Each row has a hidden value; after the row comes its grade, the name of the range that the value falls in. Each part has its own.
[  2.9  -7.3  38.2  -0.8  -2.7   0.1  -9.6   4.0  14.7   6.9 -10.4   4.5
   0.7  -2.4  24.3  -6.1 -17.8  12.0  -0.6  17.6   7.4   4.8  -7.3  -6.1
 -73.7   8.2  10.1 -18.0 -19.5  16.4   6.1 -11.3  18.5   4.6   5.5 -11.0
  -6.7  -8.4 -32.2  20.4 -16.4  44.2   4.1]
Ror
[-13.4   1.5 -40.7  -5.2  -1.9   1.4   0.5   8.5  -3.6   0.1  -6.2  -5.5
   0.6   1.5 -23.8  -1.7  15.7  -0.3  -0.5   7.2   1.6  -9.8   1.8   2.4
  34.8  -1.2  -1.1  28.6  10.5  -5.9  18.9  11.4  11.7   7.6  -6.5   4.8
  11.7   3.7   4.2   6.6  -4.3  -5.8  -5.1]
ved
[-40.4  -2.3 -10.2   6.1  -0.9   1.8  -0.6  15.8  10.8   1.7  -8.6 -10.3
   2.4  -1.1   0.3   1.2   4.6  -3.6  -7.8  -4.3  -3.4  -0.6   3.0   1.4
 -43.1  -6.4   3.9   8.5   6.0   2.8  -1.6  -1.9  25.0   4.6  -4.6  11.8
  11.6  -6.1  -2.8  -3.5  -8.9   8.0  -1.7]
Ror
[ 11.2   3.9  -6.2  -5.9  -4.8   1.7  -0.9  -2.3  -5.6  -2.8   5.3  -1.5
  -2.6   1.8 -12.1   0.8  -0.1  -4.0   6.8  -4.1   0.6  -2.1   3.7   1.1
   0.6   1.8   0.1   2.3  -0.7  -8.0   5.2   3.4   3.5  -5.3  -2.3   8.5
  -5.1   4.4   7.7   1.3   2.9  -7.3  -5.1]
ved
[ -9.3   0.5   0.5  -6.3  -0.4   0.2  -8.4   9.9   6.0   2.5  -6.3  -1.6
  -3.2  -0.9   2.1  -6.0   2.9   0.1  -4.8  11.0  -1.0  -4.1  -4.1  -1.8
   7.2  -4.2  -0.9  10.6  -0.3  -6.5   1.9  -2.4  -4.7  11.1   0.8   5.6
  11.8  -0.5  12.1   1.2   0.7 -14.0  -0.9]
Ror
[ 11.7  -1.0  29.0  -6.9  -3.1  -0.4  -7.3  -1.7   2.2   0.9 -10.2   5.8
  -7.6   0.0   1.0  -2.3  -6.1  -3.6   3.1   9.5   1.6   3.0  -4.2  -1.7
  15.0   3.4  -1.4  -3.1  -8.8   5.3   1.0  -6.7 -21.3   2.9   3.2  -1.0
  -7.2  -1.3  -4.5   5.1   0.1  -2.8  -0.6]
ved
[-74.3   1.2 -27.5   1.1  -5.4   0.7   6.3  10.8   0.3  -2.7  -8.7  -3.7
   8.3  -1.1   4.4  -4.8  -0.4  -0.7  -6.4  -8.2  -4.1 -11.7   1.2   6.2
   7.9  -1.7  -0.8  11.7  10.2 -14.2   3.2   7.7  12.9   2.5   2.4  10.0
  20.3  -3.4   9.1   1.7   4.0  21.5  -1.1]
Ror
[ -0.3   4.4 -42.4  -0.7  -4.1   1.1   1.2   1.0   0.5 -11.6  -2.7  -4.9
   2.1  -0.2   8.1   1.0   8.9   3.3  -2.8  -4.1  -1.5 -11.2  -0.1   3.9
  -1.7  -3.9  -1.5  15.9  12.0 -18.6  13.8   7.9  12.1  -3.4  -3.0   9.6
  16.2   5.4  12.7  -3.9  18.3 -21.4  -0.7]
ved
[  9.3   2.3  18.6  -7.6  -5.7  -0.3  -3.4  -2.3   0.0  -1.3  -6.1   4.4
  -0.3   1.2  -1.1  -3.7  -1.1  -0.8   4.4   5.6   3.4  -1.3  -2.2   0.1
  25.4   2.0  -2.9   7.9  -3.1   1.7  12.6  -4.0 -16.2   5.9   4.3   2.7
  -5.5   4.0   0.7  11.6   6.1   3.7  -2.0]
ved
[ 38.2  -2.8  55.9 -10.6   4.8   0.2   3.0  -1.2  -1.3   7.7   1.5   6.2
  -5.4   2.0 -21.9  -5.4  -4.3  -1.4   6.6  -8.5  -1.9   8.5   3.9  -0.4
  69.9   2.2  -2.9  -0.8  -6.4  -1.6 -15.1   4.7 -20.1  13.4   5.2  -4.0
  -6.0   0.7   0.0   1.4 -10.8  15.3  -6.3]
ved
[ 35.2  -9.0  49.3  -6.2   6.4   0.6   5.9   2.1  17.8  -0.3 -33.1   4.6
   8.4  -1.7   2.2 -11.6  -4.1  23.9   0.8  -9.3  -0.8   1.5  -8.1   0.9
 -11.5   1.2   3.5  28.7  -5.1   1.8   1.6   0.8  32.3  28.5   7.9  -4.9
   9.3  -5.4 -35.8  23.9 -10.2  61.2  -1.7]
Ror
